Each row has a class, written as a number after it.
[ 41  31 -37  17 -13  53  -1 -10 -17 -35 -32 -16  26 -13  40  13 -28  -9
 -27  13  42 -26  13  14 -13 -28  15  54  13  42  -5 -45  -9  18  54  12] -> 6
[  7 -29 -31  13  53  21 -10 -34  78 -37 -84  36 -55  24   0  -6 -10 -62
  -2  30 -14 -40  38 -67  57  -4  38 -85  34   2   0 -50 -66 -33  11 -15] -> 8
[ 13 -11  -6  -5  -5  -8  25  17  -9  -1 -17   4  11   2  13  33  -9  -5
   7 -23 -31 -22  12  25  11 -11   6  10 -14  -4  14 -12 -10  25 -10 -15] -> 5
[ 30  20 -55  -9 -14 -34   4 -11  47   7 -29  25 -10   5 -18 -16 -65  52
 -25 -35 -45  29   1 -71  44  60 -73 -27  31 -26  16  64  14  17 -19   5] -> 2
[ 44   8 -18 -26   5 -17 -29 -20  37 -32  30  -3 -50 -24  60  11 -35 -16
 -20 -51  41 -54  18 -24  38  12  -7 -66 -20 -15  33 -11  -5  64 -51  80] -> 1
[  9  16 -62   3   5  56  -3 -22  31 -23 -19 -31   0 -19  -7 -52  38 -13
  24  18   4 -13  -1 -15 -20  12  -8  -1  -9  13  49 -16  15 -15  -3  41] -> 7
[  3  14  28  -2 -23 -39  19  17  64 -30   2  33  39 -51  -2 -41 -20 -47
  15 -27  11 -29  32 -51 -66  34  -7  30  36  33 -18  -4  29   2 -20  10] -> 2
[ -8  15  47 -22  31  10  -9 -28 -20  55 -34  -2  -9  33   7  18  33  15
  18  12 -44  15   8   7  53  30  10 -70 -15   2   1  12  47  15  49 -32] -> 3
[-74  30  42 -16 -34  12  17 -22  -6 -46 -32  70 -45 -44 -12 -17  49 -41
   8  17 -14 -52  56 -39 -28  -4 -14 -56 -29  10   6 -31  12 -41 -29  31] -> 8
[  8 -39 -16  19  15  -8  27 -19  45 -43 -34  -7  21  -5  45   5  59 -44
   0 -20  -3  19  -5   9 -40 -30 -46  10  -5  27 -38 -47  49   3  -9  18] -> 3
[  2   5  -5  23  18  -4  19  -5  43 -71  22  35 -27  29  19 -44 -59 -40
 -27  42 -48  -1  29 -55  69  15   2 -43  12 -13  14 -21 -57 -26 -18   3] -> 3
[ -2 -15  10  13   9  -4  21  12  -9  24 -18 -20  12  -3  16  28   7 -21
  -6 -15 -16 -16   6   1  -4   9  -3  10  -6   8   5 -11  19  14  -3  -5] -> 2
[ 21 -12  -4   3  17  -6  18  -1   0  28  -2 -10  -1   5  -1  27   4 -16
 -14   3  -4 -17  -2  20  -6  -5  25  16 -17  -5  -4 -11 -15   7   8 -11] -> 9
[-12  60   3  26 -28  27  21  31  40  19   6  17  14  29 -14 -45   9 -48
  -1  11 -33 -77   7   1  60 -19  11 -24 -27   6 -65  -8  -6  -8   8 -42] -> 6
[  4 -27 -49 -14  33  29  48  -7   1  -2 -62 -27   0  22 -22  22  -8 -17
  30 -23 -47  -9  29 -26 -22   7 -27  51 -11  -6  66 -40   3  11  -7 -15] -> 3
[ -7   6  11   9  10  18   3  39  -9  19  -6  -9  -3   2  12  53  -6 -15
 -16 -31 -13 -23   8  16   8 -14  18  11 -24   2 -17 -26   6   8   4   4] -> 6
[-26  53 -35   2 -34  50  27 -18  59  -4 -43  23 -31  31  -7  23 -30 -61
  20   4 -32 -10  25  16  18  -8 -17   2   5   1  -3 -10 -38 -22  -2 -44] -> 4
[  2   2   0  11  11  12   7  27 -14  13  -3  -2   2   1   9  55 -18  -8
 -21 -35  -5 -30   6  18   4 -13  13  13 -16   2 -10 -22   8  17   8   2] -> 6
[  3 -25  13   9  13  -7  25   3 -10  17 -25 -12  -4  -1  21  35 -17   4
   5 -12 -19 -10  11  -2  -4  -5   7  -5 -14   9  11 -42   2  26   9  -7] -> 3
[  9  -9   9   1   7   0   5   9  -1  17 -12  -9 -18 -11  -3  25 -16 -15
  -6 -26  -5 -22   5  26   7   2  21  11 -11   5  24 -25 -10  27  -9   9] -> 1
[ 36 -12  73  25  18  27 -24 -27  75  34 -38  16 -48 -14  13 -52 -16  34
 -40  22 -25 -27   1 -40  41   8  26 -92 -36 -44  46 -15  13  13  59 -37] -> 8
[ 47  10 -40  23 -25  64  28  12  38 -10 -44  26  -6   1 -25  -5 -16   3
  24   5  42 -31 -29  40 -41  34 -12  35 -16  21  45 -18 -29 -22  27  -2] -> 4
[-25 -50  87 -26 -23 -44 -33  18  13 -17 -24  11 -53  25  17 -26  -9  -3
  78  43  13  59  37 -84  99 -50   4 -93 -13 -25  -3  15 -78 -35   7 -41] -> 8
[-21 -34  28  11 -36  -5 -46  15  33  60 -47  25 -31 -12  34   1   4  -5
  32  49  55  37 -30 -49  10 -30 -44 -66 -28  15 -12 -23  44 -41 -25  12] -> 4
[ 16 -10  15   0 -13   5   9  11  13  30 -13  -6 -13  -1   3  30 -25 -16
   2 -15 -11 -23  -9  14   1   9  13  16 -17  13   3 -21 -17  18   5  -8] -> 4
[ 10  41 -60 -17  -6  12  21  -9  67  -1 -58  61 -28  -2   9 -68 -30  20
 -34 -12 -61 -37  18 -83   3   3 -60 -46 -46 -54  42  17   3  18 -31 -35] -> 5
[ 10  23 -48  12 -10  45   6  18   8  -4  41  25  34 -18   0  10 -12 -71
   8   7  42 -59  31 -10 -58 -14  22   9  10  20 -41 -16 -12  25 -24   7] -> 6
[  4 -17 -12 -19  -5  34  11  30  56 -96  48  61  12   9 -31 -36  59 -79
  25  50 -56 114  32  -5 -19  24   2   5  28 -11   8  83 -73 -39 -19  -6] -> 5
[ 20  -8  -6  -3  20 -11  20   4  -1  36  -9  -7   0  -2   1  31  12  -9
 -21 -13  -8 -19  -1  15 -18  -8  26  17 -18  -1 -16 -18 -13  15   5 -16] -> 9
[ 29  26  -9  -6  34  81  13 -18  40 -33 -41  28 -14  -9  10  -8  18 -39
 -10  -7  23  13  28  36 -47   6  25  22   0  11  72 -25 -17   6  48 -32] -> 1
[ 60 -23   4  13  54  43   1  27  15  27   6 -22  24  21  22  19  33 -60
 -16   3  16  34  -2  -6 -48  33 -14  36   6 -14  15  21  10  -8 -25  17] -> 0
[  7   6 -54  14  18  61  28  -9  28  12 -40 -33   3 -10 -47 -13  38 -14
  33  -1  -8 -37   6   2 -58  19  40  31  -6  10  24 -11 -36  -7  20 -13] -> 7
[ 16  33 -19 -23  35  20 -18 -26 -26  -8  -1 -14  16  21  19 -12  28 -36
   6   2  -6   6  12  16 -24   2   3  -2  40   9  -9   7  15   8  -3   7] -> 0
[  9 -11  -4  -7   3  -5  20  23 -10   9 -15   4  11  -1  13  32   5 -13
   6 -20 -24 -31   7  21  -6  -9  16  10 -19  -3  17 -12  -9  25  -7 -17] -> 5
[  3 -23  10  12  13  -9  21  10  -2  23 -15 -14  13  -5  20  26   0 -13
  -1 -27 -11 -13  11  -4  -5   6  -8  -1  -5   6   4 -12  21  24  -6 -11] -> 2
[ 15 -16  10   6  -8   1  10  15  13  34 -17  -4 -11  -3   8  34 -40 -12
  -1 -16  -9 -16 -13  18  -7   5   7  19 -17  11  11 -27 -13  16   4  -9] -> 4
[ -2   1  13  16  25   7  14  10  -4  31   3 -28  -2  -4  18  26  -6  -7
  -3 -21  -5 -20   5  14  13   5  35  -7 -19   7  17 -27  -4   6   7  -9] -> 7
[ 70   2 -70  24 -16  70  40 -12  46   1 -75   9  56   8  -8 -52  -7 -41
  47  39 -10  -5   5  28 -34  29 -63  36 -25  -6   6  23   9   2   3 -20] -> 5
[  3 -18  17   3  10  -4  24   9  -8  14 -19 -15  -5   0  24  34  -4   6
   3 -19 -13 -12  12  -6  -6  -6  10  -1 -16   9  12 -43   1  24   8  -6] -> 3
[ -6  26 -33  26  45  65   4 -26  14 -13  16   4   8   4  46 -16   4 -55
  -1  27  31  -5   9  20 -37  -8   6 -29 -17 -10  34 -24   7 -19   3 -19] -> 7
[ 22 -21   9  19   6  -5  11   6  17   9 -23   5  -2  -9   6  15 -32 -15
   1 -11  -3 -26   1  12  -2   2   2  -9  -4  -3   8 -34  -8   8   5  -4] -> 8
[ 21 -13  16   5 -18   0   8   9  17  34 -25  -6 -13  -6   4  35 -45  -1
   3 -17 -11  -9 -11  17   4   9   5  16 -11  12   1 -19 -14  18  11  -8] -> 4
[ -26   89   23   -9  -12  -14  -18   33    7   24   18   21  -25   35
   51  -18  -36    8   -3   -7   -9   -9   -2  -20   97   34  -28 -101
  -18  -27  -12   22   16  -25  -24   -7] -> 2
[ 10 -12  10   6   8   0   4   8   6  23 -24  -6 -20 -12  -4  21 -19 -12
 -11 -21  -4 -26   3  16  15   3  21   8 -11   8  25 -30  -5  21  -7   8] -> 1
[ 49 -76   5  49  49   8  20 -32   9  69 -38  15  23  57 -48 -31  19   0
  -5  59 -12 -11 -13  -8  83  -1  -7 -50 -10 -17 -44  -5  27 -29  14 -63] -> 9
[ 11  -3 -36  24   9  50   0 -16  41 -24   7   1  28  -8   3 -61  21 -33
   7   4 -19 -26  -3  23 -37 -39 -31  -8 -30 -15 -22 -17  49  20   1  -5] -> 6
[ 24 -21  21  12  12  -8  11   7  12  12 -28   1  -1 -15  10  25 -25 -18
  -5 -14  -9 -25   3  18  -5  11   9  -2  -6   7  14 -35   0  13  14   4] -> 8
[-26  -3  68  -1 -61 -23  -1 -34  28 -30 -51  29 -52  34   3 -34 -19  35
  58  19  69 -26   7 -63  54 -61 -31 -48 -34 -29 -12   8 -43 -47  24 -72] -> 4
[ 18 -18  24  11   1 -18  10   3   7   7 -26  -2  -5 -16  10  23 -27 -10
  -5 -14  -7 -32   2  11  -2   2  10   1  -5   4  12 -31  -7  13  15   2] -> 8
[  0  10  -1  10   4  14   9  35  -8  16 -10  -3   0   2   6  50 -17  -8
 -12 -31 -11 -25   5  20   4 -14  14  17 -19   4 -15 -17  -5  13  12  -4] -> 6
[ 10 -10  -8  -8   2 -12  22  13   2  -1 -26   8   9  -2   8  32 -10 -11
   6 -27 -42 -24  13  25   3  -4  10   9  -9  -2  17 -10  -5  27  -5 -14] -> 5
[  7 -29  19   9  22  -6  23   4  -1  13 -19  -6  -3   1  22  38 -15   2
   8 -20 -16  -7  12   8  -9  -1  11  -9 -11   7  17 -42   7  26  12 -11] -> 3
[ 13 -23  -4  -5   7  -9  21  24  -9   4 -16   9   8   3  13  37   2  -7
   5 -23 -34 -16   7  28   7  -7  14   0 -17  -2  20 -11 -12  26  -6 -14] -> 5
[ 18 -20  21   5   9  -8  11   2  -3   7 -27  -8  -5 -12   1  18 -18  -9
   3 -12 -11 -33   4  12  -3   6  13   1  -9   1  17 -33  -9  13  17   1] -> 8
[ 29  14 -63   3  23  62  26 -42 -17 -34 -29   9  20  30 -22 -14  25 -82
  19  60   7 -33   5  22 -23  31  -6  23   5   5  16  24 -49 -15  31 -15] -> 8
[ -26   20   11  -30   -8  -34   16   50  -29   10    6   19   -4    2
  -31  -67   33  -19  -28   46 -110  -43  -16  -44   34   18   42   16
  -41    2   26   32  -49    2    2  -18] -> 5
[ 21 -11  16   5 -17   5   6  13  25  29 -15  -5 -11   1   7  34 -48 -13
  13 -14   0 -10  -7  18   6   8   6  13  -9   8   7 -22 -15  12   4 -11] -> 4
[ 46  -6 -57  17  31  36  13  -8  49 -31 -51   7  -4  23  46  -9  23 -16
 -29 -20  35 -38 -15 -18  -1 -43 -30  -3 -40  -7   2 -12  -7  18  34 -23] -> 6
[ 12  -9   3   6   4   0   9  11   7  32 -22  -5 -15  -9  -5  25 -15 -13
  -3 -24   0 -27  -2  24  11   0  15  11 -15   9  29 -26   0  27  -5   1] -> 1
[ -7 -21  21   7  17  22  39 -27 -11 -65 -27  36   3   3   7  17 -40 -48
  28  29  45 -25  69 -52 -31   6  -2  22  15  12  53 -51 -17 -31  -3  -7] -> 3
[  6 -13   7   1  10   1   6   4   6  28 -20  -9 -20  -7 -13  20  -3 -19
   1 -23  -7 -33   3  14  10   1  18   7 -17   1  24 -22  -4  23 -11   2] -> 1
[  6  -4 -58 -15  20  75  14 -29  20 -68  70  47  -4  40 -56  -5  45 -34
  55   5   7  30  60  43  17 -19  28 -67  55 -16  -1 -13 -36 -27 -32 -22] -> 9
[ 47 -23 -24  10  66  30  15 -23  -5  -4  -1 -16  16  10  24 -30 -13  -8
 -58  18 -22  39  -9  11 -57  -9 -13  47 -34 -51  10 -10  -5  -2  11 -32] -> 9
[-14  24 -80 -30  46 -39   4 -15  38 -60  -2  10 -10  11  50 -39   7 -67
 -30  -2  -6   1 -13 -31 -66 -52 -14  27 -11 -25 -27 -13 -45 -15 -30 -14] -> 9
[ -8 -11 -59  -5 -15  27   5 -10  41  47 -30  -7 -46   0 -46  30  18  -9
  35 -27  -9 -42  -7  13   4 -10 -17 -27 -27 -24  69  10   8  37 -31  10] -> 1
[-26  24  77   5 -19  41   2 -19  14 -19  52  34 -13  -6 -50  49  78  33
 -32 -63 -18 -31  19  48  24  10   0 -38  -7 -18  21  16 111  -5  21  17] -> 6
[  1  20 -72  -4  26  12  32  19  28   6  -3  14  32  11 -27  -3  -8 -83
 -10  -7 -23 -32   3 -45 -42  66 -49  53  16  -3  49  23  33 -17 -53  16] -> 2
[ 84 -35 -53  14  33  84   8 -19  56   2 -27 -12 -14  12  29  10 -58 -46
  31  10  38  -8   6  15 -48  25  -5  -3 -32 -31  35  -2 -66  34   7 -12] -> 4
[ 24 -19  13  14   6   0  12   3   5  11 -33  -1  -8  -9   4  19 -27  -3
  -2 -12 -11 -21   4  14   2   8   6 -10  -9  -3   7 -31 -15  11  14  -3] -> 8
